Moves between elements:
state | @ * + ! § $ %
niz | duz zat suz gav goz nav det
laz | vab ket vog maz dad dov pob
ser | buf rur lir muv pof luz pir
zag | kel buz sir doz rop sar fus
zut | gos rig nak nos zub bug feg
tif | pir bet peg mar kag nop buf
duz | niz liv pof mes lir zal gov
zaz | lan tof dak kan veb sop zeg
buz | rol zag lum big koz gov zal
dem | peg zot pir dut gov koz lir
poz | puv daf nuf der kas giv som
met | koz kun nop sov rol peg nug
gal | nak zef gos keb fus biv rop
nug | zef nak rig bov nav goz met
vom | zeg mun ruf bug paz nos lan
bet | kan tif mok lan gif feg bug
vor | pob mes ker liv nik tul vab
goz | lir reb buf zin niz nug peg
pob | vor gav paz zat ruf nif laz
pir | tif kan dem tof boz rez ser
gos | zut luz gal fif tur rur bop
zin | kap ruf mun goz gav bov zas
zot | mok dem kan dak sar rop biv
ved | fus nav zub nif nak zat kel
ked | nuf tul puv zal zim mes big
sov | zov fen dul met miv zas bov
siv | sop dul fen feg dor lan nos
zar | daf puv tul tur fif ker kep
dor | kep som dov par siv vog daf
rur | bug ser biv zeg fot gos kan
zov | sov guv gaz koz big dut zim
nos | fif kas gib zut daf vom siv
koz | met rop rez zov buz dem zef
lum | tiz sir buz kes rez boz tis
luz | rig gos zef nem tis ser rez
buf | ser bug goz mun suz rig tif
der | tis zub nav poz rig suz tiz
maz | sar det gif laz mok kel zat
fen | guv sov siv kun dov dad gib
rop | kun koz bop guv zag zot gal
mes | gav vor dib duz kap ked dev
gif | lam kag maz vog bet par fam
mar | tof lan zas tif vis dul mun
vab | laz dev veb sar dak doz vor
nuf | ked nif poz nav bov gav miv
big | miv doz kes buz zov dev ked
nif | tul nuf daf ved gib pob dov
som | kes dor miv tiz dul vis poz
kag | boz gif det vis tif tiz suz
nak | gal nug zut gib ved reb kun
nik | ruf kap zeg biv vor keb dak
lan | zaz mar dad bet vog siv vom
mul | vis veb dev boz tof kes dib
dad | dak zas lan mok laz fen ruf
zat | liv niz fam pob reb ved maz
tis | der tur zal puv luz pof lum
ruf | nik zin vom reb pob gib dad
ker | paz dib vor fot zeg zar veb
tiz | lum par rol som nop kag der
fot | fam pof liv ker rur tur lam
paz | ker giv pob fam vom daf vog
vog | veb vis laz gif lan dor paz
feg | bop nop kun siv par bet zut
vis | mul vog ket kag mar som giv
mok | zot peg bet dad maz kun reb
zub | tur der ved daf zut fam par
liv | zat duz fot vor biv fus sar
zim | bov keb nem zef ked kap zov
sir | par lum zag kep bop lam tur
daf | zar poz nif zub nos paz dor
bop | feg rez rop sop sir kan gos
keb | gib zim fif gal tul nik guv
nav | zal ved der nuf nug niz rol
sop | siv gaz guv bop kep zaz fif
dul | gaz siv sov nop som mar kas
guv | fen zov sop rop doz dak keb
miv | big dov som rol sov ket nuf
dak | dad dut zaz zot vab guv nik
muv | mun zeg kap ser dib nem tof
veb | vog mul vab lam zaz kep ker
giv | dib paz gav suz mun poz vis
nop | rez feg met dul tiz tif rig
nem | kas fif zim luz puv muv gaz
dut | zas dak tof dem dev zov kap
kap | zin nik muv lir mes zim dut
kep | dor kes doz sir sop veb zar
zal | nav fus tis ked zef duz buz
kun | rop met feg fen kel mok nak
zas | dut dad mar peg ket sov zin
gov | det sar boz dev dem buz duz
lir | goz biv ser kap duz zef dem
boz | kag lam gov mul pir lum pof
gaz | dul sop zov rez kes tof nem
gav | mes pob giv niz zin nuf ket
bov | zim gib kas nug nuf zin sov
tur | zub tis fus zar gos fot sir
sar | maz gov lam vab zot zag liv
fam | fot suz zat paz bug zub gif
peg | dem mok tif zas det met goz
dib | giv ker mes pof muv puv mul
kel | zag rol par dov kun maz ved
rez | nop bop koz gaz lum pir luz
suz | pof fam niz giv buf der kag
kas | nem nos bov rig poz mun dul
biv | reb lir rur nik liv gal zot
tof | mar zaz dut pir mul gaz muv
puv | poz zar ked tis nem dib kes
tul | nif ked zar fus keb vor doz
pof | suz fot duz dib ser tis boz
lam | gif boz sar veb kan sir fot
mun | muv vom zin buf giv kas mar
reb | biv goz bug ruf zat nak mok
doz | dov big kep zag guv vab tul
gib | keb bov nos nak nif ruf fen
ket | dev laz vis det zas miv gav
rol | buz kel tiz miv met det nav
par | sir tiz kel dor feg gif zub
zef | nug gal luz zim zal lir koz
dov | doz miv dor kel fen laz nif
det | gov maz kag ket peg rol niz
fus | ved zal tur tul gal liv zag
bug | rur buf reb vom fam zut bet
rig | luz zut nug kas der buf nop
zeg | vom muv nik rur ker fif zaz
kan | bet pir zot zaz lam bop rur
kes | som kep big lum gaz mul puv
dev | ket vab mul gov dut big mes
fif | nos nem keb gos zar zeg sop

In the rows, 150 stands for zero.

The rows follow the links: the fewer symbols apart two elements are, the more alike their rows tend to be.

Named rows; a name shown again gets a slightly different row:
kan
[  96,  194,  248,   88,  113,  253,   91,  112,  133,  252,  117,  260,  235,   81,  108,  157,  248,  199,  119,  198,  196,  192,  151,   95,  183,  144,  267,  223,  119,  270,  122,  110,  116,  174,  179,  146,  202,  124,   78,   78,  156]
feg
[  93,  178,  233,  228,  123,  253,  202,  103,  165,  255,  173,  247,  234,   78,  104,  184,  253,  188,  161,   94,  187,  173,   76,  110,  159,  157,  241,  220,  100,  265,  117,  166,  172,  111,  223,  152,  187,  115,   73,   92,  203]
dor
[ 195,  132,  235,  220,  190,  244,  203,  115,  169,  262,  188,  259,  144,   50,  195,  139,  251,   85,  183,   96,  181,  185,  109,  190,   55,  153,   67,  240,  135,  255,  191,  162,  185,  116,  115,  151,  191,  116,   87,  237,  154]
puv
[ 215,  134,   68,  223,  187,   49,  107,  135,  104,   62,  175,  251,   58,  240,  210,  142,   49,   74,  178,  196,  187,  129,  111,  198,  121,   75,   93,  274,  174,   42,  184,  157,  109,  122,  119,  166,  204,  208,  201,  208,  141]
kep
[ 219,  129,  238,  227,  179,  238,  104,  104,  119,  257,  171,  254,  143,   60,  203,  119,  246,   88,  194,  186,  187,  175,  114,  177,   52,   65,   71,  219,  149,  255,  198,  163,  111,  126,  106,  125,  199,  127,   82,  200,  143]
sir
[ 215,  206,  261,  227,  120,  236,  102,  110,   98,  245,  177,  239,  151,   81,   95,  187,  224,  100,  178,  204,  192,  168,   42,  107,   44,   90,   75,  250,  128,  274,  113,  185,  116,  120,  110,  147,  192,  102,   97,   81,  219]
zag
[ 205,  177,  245,  220,  124,  237,   89,  203,  125,  239,  189,   62,  134,   81,   99,  176,  250,   81,  182,  173,  120,  165,   53,   93,   72,   69,   68,   39,  120,  248,  116,  172,  117,  117,  116,  138,   92,  108,  102,   92,  207]
ked
[ 207,  138,   54,  240,  202,   48,  103,  200,  117,   27,  177,   39,   80,  216,  200,  138,   48,  107,  203,  187,   99,  133,  109,  209,  121,   71,   42,   68,  148,   51,  180,  173,  110,  120,  114,  131,   90,  175,  208,  213,  151]
dem
[  70,  204,  172,   63,  103,   53,  118,  184,  134,   35,  117,   48,  233,   65,  103,  179,  260,  191,  107,  216,  106,  129,  148,  106,  261,  140,  226,   65,  105,  266,  107,  116,  104,  178,  184,  115,   87,  197,   68,   54,  154]
met
[  86,  197,  198,  250,  107,   70,  199,  201,  166,   45,  177,   47,  210,   68,  121,  180,  241,  206,  184,   94,   99,  128,   43,  107,  253,  167,  219,   73,  115,  242,  102,  155,  197,  120,  252,  136,  100,  188,   71,   80,  217]
som
[ 211,  143,  176,  232,  188,   42,  197,   89,  155,   39,  195,  264,  144,   47,  195,  142,  245,   89,  171,   97,  190,  135,  103,  220,  120,  152,   65,  273,  152,  257,  196,  180,  184,  122,   97,  138,  201,  174,   74,  211,  155]
fam
[ 218,  138,  127,   72,  123,  236,  196,  102,  163,  249,  131,  251,   61,  251,  111,  137,   46,   82,  116,  108,  212,  191,  225,   96,   44,  206,   68,  216,  177,   28,   95,  127,  193,  194,   58,  161,  205,   99,  204,   99,  138]
mes
[ 217,  124,   65,   68,  188,   48,  108,  208,  150,   58,  124,   35,   80,  222,  189,  143,   45,  110,  123,  192,   98,   99,  226,  177,  115,  138,   45,   80,  158,   46,  189,  137,   93,  184,   69,  149,  106,  190,  224,  206,  103]
dut
[  76,  131,  170,   75,  183,   59,  122,  202,  116,   35,  125,   63,  226,   45,  201,  152,  251,  211,  118,  184,   99,  119,  218,  192,  251,  150,  232,   60,  141,  260,  189,  125,  100,  160,  173,  160,   74,  214,   87,  199,   93]
big
[ 212,  130,  188,  216,  192,   59,  104,  204,  133,   41,  184,   59,  164,   44,  198,  157,  246,  101,  196,  198,   85,  123,  108,  185,  111,   73,   44,   78,  165,  257,  186,  164,  124,  117,   99,  158,   98,  209,   74,  194,  154]
sar
[ 207,  186,  236,   57,  130,  224,  109,  215,  129,  259,  127,   70,  138,   61,  129,  185,  254,   91,  126,  205,  108,  158,  167,  101,   15,  141,   59,   31,  110,  269,   98,  129,  107,  165,   63,  135,   84,  100,  105,   92,  152]
vom
[  78,  134,  127,   73,  189,  245,  207,  107,  186,  259,  105,  241,  135,  245,  209,  139,   58,  216,  124,  108,  190,  188,  225,  187,  192,  231,  260,  238,  160,   43,  186,  143,  195,  195,  198,  155,  202,  121,  221,  239,   84]
mar
[  85,  136,  181,   79,  197,   66,  198,  109,  165,   54,  129,  252,  239,   55,  205,  145,  276,  205,  118,  105,  192,  123,  208,  191,  251,  222,  228,  279,  167,  226,  186,  107,  188,  178,  181,  171,  195,  190,   84,  200,  114]
dov
[ 207,  137,  251,  226,  193,  244,  183,  195,  166,  230,  185,   57,  159,   39,  197,  118,  263,   98,  195,   96,  106,  176,  110,  200,   49,  147,   53,   46,  136,  254,  178,  165,  195,  125,   90,  146,  100,  102,   77,  218,  142]
vor
[ 225,  120,  126,   79,  195,  241,   89,  208,  121,  249,  128,   46,   47,  212,  191,  136,   63,   85,  110,  194,  107,  166,  227,  193,   45,  124,   53,   37,  164,   41,  180,  143,  113,  175,   84,  151,  101,  124,  214,  206,   97]
vog
[ 214,  141,  246,   84,  184,  246,  186,  112,  179,  242,  118,  257,  158,   62,  174,  145,  256,   99,  109,   94,  208,  178,  229,  189,   56,  215,   59,  226,  159,  240,  179,  111,  182,  188,   63,  145,  199,  111,   83,  225,  106]
rop
[  86,  170,  250,  223,  120,  253,   94,  200,   99,  240,  210,   68,  238,   90,  107,  177,  233,  195,  191,  193,   96,  163,   55,  117,  183,   69,  224,   41,  105,  234,  132,  185,  119,  106,  257,  136,   86,  113,   93,   84,  223]
pir
[  97,  181,  199,   85,  107,   60,  106,   87,  137,   49,  111,  246,  227,   77,  111,  188,  260,  206,  121,  200,  183,  126,  156,   95,  260,  119,  246,  270,  120,  255,  103,  113,  117,  162,  187,  133,  201,  189,   88,   83,  151]
paz
[ 217,  140,  129,   85,  194,  259,  192,   95,  162,  242,  111,  236,   59,  226,  210,  140,   46,   74,  115,  100,  188,  167,  220,  182,   66,  232,   89,  244,  153,   51,  206,  136,  181,  182,   59,  134,  203,   95,  222,  209,  113]
gal
[  76,  131,  127,  222,  102,  257,  108,  185,  103,  252,  169,   48,  149,  241,   91,  138,   50,  218,  190,  205,  103,  165,  108,  113,  180,   94,  220,   26,  157,   53,  106,  179,  109,  132,  235,  140,   87,   89,  222,   88,  206]
der
[ 219,  141,   43,  235,   90,   47,  189,   92,  185,   61,  187,  255,   68,  236,  102,  142,   56,   96,  172,  104,  205,  125,  105,  104,  114,  146,   65,  265,  135,   49,  111,  181,  185,  133,  113,  178,  203,  202,  230,   79,  211]

Each walk starts at a row. The symbols on each line, taken left to right, move it on to the next element.
Each answer is a row, close to the row of the element it stands for.
[ 230,  133,  168,   53,  178,   52,  206,  115,  188,   48,   83,  250,  142,   43,  198,  158,  242,   88,  126,  118,  193,  136,  233,  204,  102,  219,   73,  272,  142,  253,  190,   97,  192,  170,   60,  156,  199,  216,   85,  212,  105]
+ + + $ ! @ + !	[ 223,  145,  203,  226,  202,   55,  104,  113,  128,   58,  189,  248,  141,   50,  203,  137,  253,   94,  177,  189,  203,  116,  114,  213,  117,   60,   65,  262,  153,  246,  194,  172,  110,  103,   92,  161,  214,  187,   78,  207,  139]
+ * @ % § + §	[ 216,  136,   98,  243,  188,  241,  201,   89,  162,  247,  184,  276,   60,  223,  212,  144,   46,   84,  193,  103,  207,  174,  115,  194,   55,  156,   78,  241,  165,   26,  186,  173,  184,  138,  115,  156,  201,   96,  224,  241,  145]
[ 209,  198,  257,  236,  113,  228,  205,  104,  173,  248,  183,  251,  144,   74,  118,  170,  234,   84,  193,  115,  215,  162,   34,  109,   29,  144,   75,  237,  121,  269,  119,  173,  190,  119,  101,  142,  201,  118,   67,   84,  208]
§ § + ! + * +	[ 204,  142,  196,  225,  187,   36,  195,  211,  164,   17,  183,   47,  150,   40,  196,  140,  261,   98,  201,   96,   87,  116,  108,  198,  110,  163,   39,   70,  156,  269,  190,  178,  177,  110,  113,  143,  108,  192,   62,  226,  144]
$ % $ @ * $ @ $	[ 201,  127,  114,  216,  187,  243,  214,  218,  189,  247,  173,   38,   53,  252,  184,  145,   54,   92,  193,  119,  104,  182,  101,  179,   49,  152,   48,   30,  161,   49,  197,  201,  185,  110,  110,  160,   93,   98,  222,  231,  150]
[  76,  130,  258,   67,  186,  242,  191,   98,  181,  246,  116,  252,  238,   54,  209,  129,  245,  211,  104,  108,  194,  193,  223,  192,  206,  231,  254,  237,  158,  260,  194,  113,  176,  166,  182,  147,  205,   96,   79,  217,  110]
@ ! + $ * $ @ ! %	[  85,  148,   47,   95,  178,   41,  195,  179,  193,   55,  113,   56,  157,  232,  206,  150,   44,  211,  116,   97,  100,  104,  214,  192,  258,  227,  209,   70,  162,   33,  190,  146,  195,  176,  199,  153,   98,  181,  200,  217,   91]
$ * § $ + ! § ! @	[  82,  135,  118,   60,  205,  250,   94,  101,  117,  248,  103,  251,  156,  255,  217,  148,   33,  214,  106,  204,  187,  173,  220,  211,  192,  156,  260,  240,  154,   24,  185,  145,  116,  177,  204,  150,  211,  110,  217,  222,   91]
[  87,  136,  110,  221,  112,  239,  191,  184,  152,  269,  174,   56,  144,  242,  107,  135,   42,  197,  206,  112,  103,  182,  102,  103,  194,  144,  223,   31,  146,   51,  117,  187,  188,  113,  252,  160,  102,  108,  221,   68,  198]
* ! * + % ! !	[  87,  166,  237,  243,  185,  239,  190,   90,  152,  240,  177,  260,  235,   60,  191,  129,  263,  203,  174,   83,  181,  196,  113,  202,  184,  151,  245,  248,  160,  259,  193,  155,  179,  113,  244,  150,  193,   86,   84,  224,  148]
§ + * @ $ *	[ 199,  156,  233,   77,  206,  236,  124,  210,  135,  244,  122,   66,  157,   57,  185,  142,  235,   91,  117,  179,  106,  150,  216,  191,   39,  158,   43,   17,  160,  264,  188,  131,  122,  166,   59,  156,  103,  121,   99,  204,  103]
[  80,  150,  164,  238,  177,   38,  107,  212,  119,   36,  174,   48,  228,   46,  195,  151,  237,  200,  202,  189,   92,  134,  119,  193,  248,   87,  213,   64,  148,  253,  195,  159,  116,  116,  237,  145,   82,  196,   85,  228,  148]
§ + ! ! ! * $	[ 224,  181,  244,   76,  114,  246,  110,  114,  126,  238,  103,  243,  144,   77,   91,  182,  239,   98,  106,  217,  205,  178,  174,  111,   28,  142,   51,  237,  109,  260,   91,  116,  131,  191,   59,  154,  203,  107,   76,   90,  149]
@ * @ $ ! § % +	[  96,  138,   76,  213,  188,   53,   80,  203,  127,   43,  187,   59,  146,  241,  218,  153,   31,  216,  201,  186,  107,  132,  114,  197,  250,   66,  232,   85,  177,   36,  191,  176,  111,  126,  221,  146,   81,  186,  214,  191,  149]
[  85,  153,   48,   75,  184,   38,  104,  202,  144,   48,  128,   59,  140,  254,  202,  115,   44,  206,   93,  192,   97,  131,  215,  191,  250,  149,  237,   68,  151,   46,  205,  122,   94,  181,  217,  142,  126,  191,  205,  217,  112]
+ + * @ @ ! $ §	[ 197,  128,  112,  214,  111,  258,  112,  205,  133,  252,  178,   48,   75,  224,  110,  143,   44,   83,  198,  184,  102,  151,  101,   99,   44,   89,   39,   46,  167,   55,  117,  188,  129,  124,  139,  149,   96,  108,  194,   96,  193]
! * * $ @ % % %	[ 214,  144,  244,   83,  182,  237,  191,  200,  190,  233,  114,   62,  141,   46,  187,  139,  244,   87,  102,  117,  121,  187,  221,  206,   30,  233,   54,   37,  163,  254,  201,  112,  187,  185,   65,  142,   89,  111,   83,  212,  117]
[  75,  140,  254,  211,  185,  250,  101,  187,  124,  249,  170,   44,  213,   62,  197,  138,  241,  221,  198,  195,   96,  169,  100,  186,  186,   93,  218,   22,  154,  263,  182,  172,   96,  128,  233,  150,   93,  112,   98,  200,  130]
$ * % % ! § * @ %	[ 194,  138,  121,   59,  124,  254,  209,  205,  163,  241,   89,   61,   80,  246,  101,  149,   68,   96,  103,  103,  109,  181,  240,  103,   34,  224,   55,   42,  163,   44,  115,  143,  190,  178,   65,  164,  115,  107,  210,  116,  148]
! $ @ * @	[ 226,  144,   50,  227,  193,   63,  208,  203,  159,   33,  189,   50,   50,  239,  211,  120,   52,   99,  172,   82,  109,  112,   98,  209,  104,  162,   55,   77,  173,   37,  197,  206,  203,  116,  108,  142,   97,  166,  226,  235,  160]
[  73,  140,  117,  238,  104,  264,  111,   87,  111,  264,  179,  242,  141,  246,  100,  137,   39,  231,  191,  209,  196,  169,  107,  112,  179,   81,  269,  233,  154,   46,  107,  193,   96,  117,  228,  144,  201,  118,  222,   71,  199]
* $ § @ ! $ * §	[  74,  125,  132,  241,  178,  253,  199,   96,  160,  270,  181,  249,  157,  253,  214,  138,   39,  196,  178,  120,  208,  165,  105,  212,  162,  159,  245,  232,  160,   38,  180,  188,  195,  127,  249,  143,  212,   95,  224,  217,  135]
* § + ! @ %	[ 226,  206,  175,  237,  124,   65,  105,  218,  128,   52,  159,   57,  144,   71,  111,  181,  260,   93,  195,  205,  105,  122,   51,  101,   98,   87,   35,   66,  118,  279,   94,  179,   89,   96,  105,  133,   92,  181,   88,   90,  200]
